Below are the code and all the weights of a small trained network. Each question names an input and a target symbol and asks about switching units off, where a switched-off unit gives its printed mean instead of its output.

import numpy as np


def w(rows, s, z=0):
    codes = np.array(rows[::2]) - 128.0
    scale = np.full(codes.shape[1], s)
    scale[-1] = z or s
    return codes * scale


def norm(h):
    return h / np.sqrt((h * h).mean(-1, keepdims=True) + 1e-5)


def f(y):
    return y / 2 * (1 + np.tanh(0.7978845608 * (y + 0.044715 * y**3)))


def softmax(a):
    e = np.exp(a - a.max(-1, keepdims=True))
    return e / e.sum(-1, keepdims=True)


def log_softmax(a):
    a = a - a.max(-1, keepdims=True)
    return a - np.log(np.exp(a).sum(-1, keepdims=True))


def net(x, mask):
    ids = ['ΓΞΣεμτ'.index(c) for c in x.split()]
    T = len(ids)
    res = E[ids] + P[:T]
    u = 0
    for l in range(2):
        r = norm(res)
        for j in range(2):
            rows = slice(2 * j, 2 * j + 2)
            q, k, v = (r @ M[l][rows].T for M in (Q, K, V))
            z = softmax(np.where(np.tri(T) > 0, q @ k.T / 2**0.5, -1e9)) @ v
            o = O[l][rows]
            res = res + np.where(mask[u + j], z, o[:, -1]) @ o[:, :-1]
        u += 2
        y = f(norm(res) @ A[l][:, :-1].T + A[l][:, -1])
        res = res + np.where(mask[u : u + 4], y, B[l][:, -1]) @ B[l][:, :-1]
        u += 4
    return log_softmax(norm(res)[-1] @ U[:, :-1].T + U[:, -1])


Q, K, V, O, A, B = {}, {}, {}, {}, {}, {}
E = w([
[16,103,158,193,204],'Γ',
[91,134,121,115,140],'Ξ',
[231,37,127,161,76],'Σ',
[40,138,126,113,159],'ε',
[106,211,225,138,218],'μ',
[81,98,210,59,6],'τ',
],0.013)
P = w([
[184,103,100,1,172],'0',
[35,76,182,98,240],'1',
[58,100,205,114,231],'2',
[71,108,228,128,223],'3',
[78,89,176,128,182],'4',
[94,115,215,159,190],'5',
[94,112,209,164,163],'6',
[61,79,159,190,138],'7',
[87,120,173,205,137],'8',
[75,124,166,222,127],'9',
[79,163,147,244,117],'10',
[74,172,145,253,101],'11',
[86,121,158,217,117],'12',
],0.0068)
Q[0] = w([
[71,114,147,235,195],'L0H1',
[251,91,65,9,36],'L0H1',
[134,166,177,182,136],'L0H2',
[116,120,174,64,132],'L0H2',
],0.013)
K[0] = w([
[131,121,146,168,39],'L0H1',
[127,158,68,35,249],'L0H1',
[155,134,128,68,111],'L0H2',
[132,60,204,170,41],'L0H2',
],0.014)
V[0] = w([
[193,97,58,193,239],'L0H1',
[219,124,72,61,77],'L0H1',
[148,81,147,175,128],'L0H2',
[109,2,242,101,125],'L0H2',
],0.0077)
O[0] = w([
[162,86,77,185,240,94],'L0H1',
[255,85,237,198,84,84],'L0H1',
[102,156,143,131,161,136],'L0H2',
[88,192,100,230,46,255],'L0H2',
],0.0079,0.0096)
A[0] = w([
[102,206,36,167,247,127],'L0N1',
[103,71,8,206,1,219],'L0N2',
[107,103,166,152,233,3],'L0N3',
[72,200,141,10,197,48],'L0N4',
],0.0067,0.0046)
B[0] = w([
[188,79,129,179,247,183],'L0N1',
[130,215,221,199,215,254],'L0N2',
[154,255,112,21,196,125],'L0N3',
[151,119,65,60,63,138],'L0N4',
],0.0075,0.008)
Q[1] = w([
[113,204,208,201,160],'L1H1',
[106,251,152,122,133],'L1H1',
[94,173,146,151,140],'L1H2',
[123,83,86,77,146],'L1H2',
],0.016)
K[1] = w([
[252,77,100,101,111],'L1H1',
[180,156,149,58,63],'L1H1',
[205,91,159,114,141],'L1H2',
[88,175,228,248,137],'L1H2',
],0.011)
V[1] = w([
[69,187,54,255,29],'L1H1',
[201,179,193,174,187],'L1H1',
[108,249,46,140,172],'L1H2',
[120,184,74,126,198],'L1H2',
],0.0098)
O[1] = w([
[63,119,148,180,144,2],'L1H1',
[152,253,158,158,167,141],'L1H1',
[89,162,185,113,159,139],'L1H2',
[130,135,149,63,153,160],'L1H2',
],0.017,0.0063)
A[1] = w([
[166,239,129,173,150,87],'L1N1',
[79,134,97,255,132,1],'L1N2',
[108,123,137,85,106,176],'L1N3',
[162,199,163,43,151,115],'L1N4',
],0.015,0.0058)
B[1] = w([
[130,3,175,164,137,254],'L1N1',
[174,109,192,86,31,223],'L1N2',
[86,119,73,138,116,155],'L1N3',
[156,100,134,103,61,237],'L1N4',
],0.015,0.0091)
U = w([
[104,207,135,129,201,217],'Γ',
[164,178,56,110,136,241],'Ξ',
[171,75,166,157,164,140],'Σ',
[82,59,97,77,123,1],'ε',
[175,133,172,9,132,23],'μ',
[82,182,146,114,29,115],'τ',
],0.015,0.0056)

Each question gives the input, a string of symbols that net reads in full, and the target symbol t.
The units are the heads (2 rows each of Q, K, V and O) and the neurons (one row each of A and B). Each row of codes is followed by its name. A weight is (code - 128) times the scale printed after its matrix; where a second scale follows, it is the last column's (O, A, B and U).
mask holds one flag per unit, layer by layer, with each layer's heads first. A switched-off unit (its flag False) gives its mean, the last column of its rows in O or B, instead of its output. The means were averaged over made-up inputs and are rounded, as every weight is.
A unit's drop is (log p(t) with every unit on - log p(t) with that unit switched off) / (log p(t) with every unit on - log p(t) with every unit switched off).
The circuit of an input: a set's keep is (log p(t) with only the set's units on - log p(t) with every unit switched off) / (log p(t) with every unit on - log p(t) with every unit switched off). Starting from all 12 units, units are removed one at a time, each time the one whose removal leaves the highest keep (on an exact tie, the one counted first), for as long as the keep stays at least 0.8.
units of the circuit, in order: the units of the circuit, biggest drop first
k most important neurons: the k neurons with the biggest drops, biggest first
top k neurons in layer l: the k neurons of layer l with the biggest drops, biggest first
heads that matter: for each layer, one digit per head in row order, 1 if its drop is at least 0.15 and else 0, layers parted by /
input Γ Ξ μ, target Γ: 2 most important neurons	L1N2, L1N1
input Σ Ξ Γ Σ Ξ μ μ Γ μ Ξ, target Σ: heads that matter	10 / 00
input Γ ε Γ μ ε, target Γ: heads that matter	10 / 00
input τ Σ μ ε Σ, target τ: units of the circuit, in order	L1N2, L1H1
input Γ Γ ε τ, target Γ: units of the circuit, in order	L1H2, L1N2, L0H1
input Σ ε ε Σ Σ μ μ Γ τ, target Σ: units of the circuit, in order	L1H1, L1N1
input τ ε ε μ Ξ μ, target τ: units of the circuit, in order	L1H1, L0N2, L1N1
input τ μ Ξ, target τ: units of the circuit, in order	L1N1, L1H1
input μ μ ε τ Σ τ μ τ Σ μ Γ, target μ: heads that matter	01 / 11
input Γ μ Ξ ε Ξ Ξ Σ ε ε Σ, target Γ: heads that matter	00 / 11
input Γ ε μ μ, target μ: heads that matter	01 / 01
input μ ε Σ Σ Γ μ τ Σ Γ τ Γ Γ Ξ, target μ: units of the circuit, in order	L0H2, L1H1, L0N4, L0N2
input ε Γ Γ Σ μ τ μ Ξ τ ε μ μ Ξ, target ε: units of the circuit, in order	L0H2, L1H1, L0N4, L0N2
input Γ Ξ μ μ Γ ε Γ μ Γ τ Ξ μ, target Γ: units of the circuit, in order	L1H2, L1N2
input ε Γ τ Γ ε, target ε: 3 most important neurons	L0N2, L0N4, L1N2
input Γ τ μ Γ Ξ ε Ξ μ μ ε, target Γ: 2 most important neurons	L1N4, L1N2
input Ξ τ ε Γ Γ τ Ξ Γ μ τ ε, target Ξ: 2 most important neurons	L0N2, L1N2
input μ Γ Σ Σ Γ Ξ μ Ξ Γ, target μ: 4 most important neurons	L0N4, L0N2, L1N4, L0N3
input ε ε Σ Ξ μ Σ μ, target ε: units of the circuit, in order	L0H2, L0N2, L1H1, L0N4
input ε Γ Σ Ξ τ Γ Γ, target ε: units of the circuit, in order	L0H2, L1H1, L0N2, L0N4
input ε τ Γ Σ τ τ μ, target τ: units of the circuit, in order	L0H1
input μ ε Σ ε Γ ε Ξ Σ, target μ: top 3 neurons in layer 0	L0N2, L0N4, L0N1
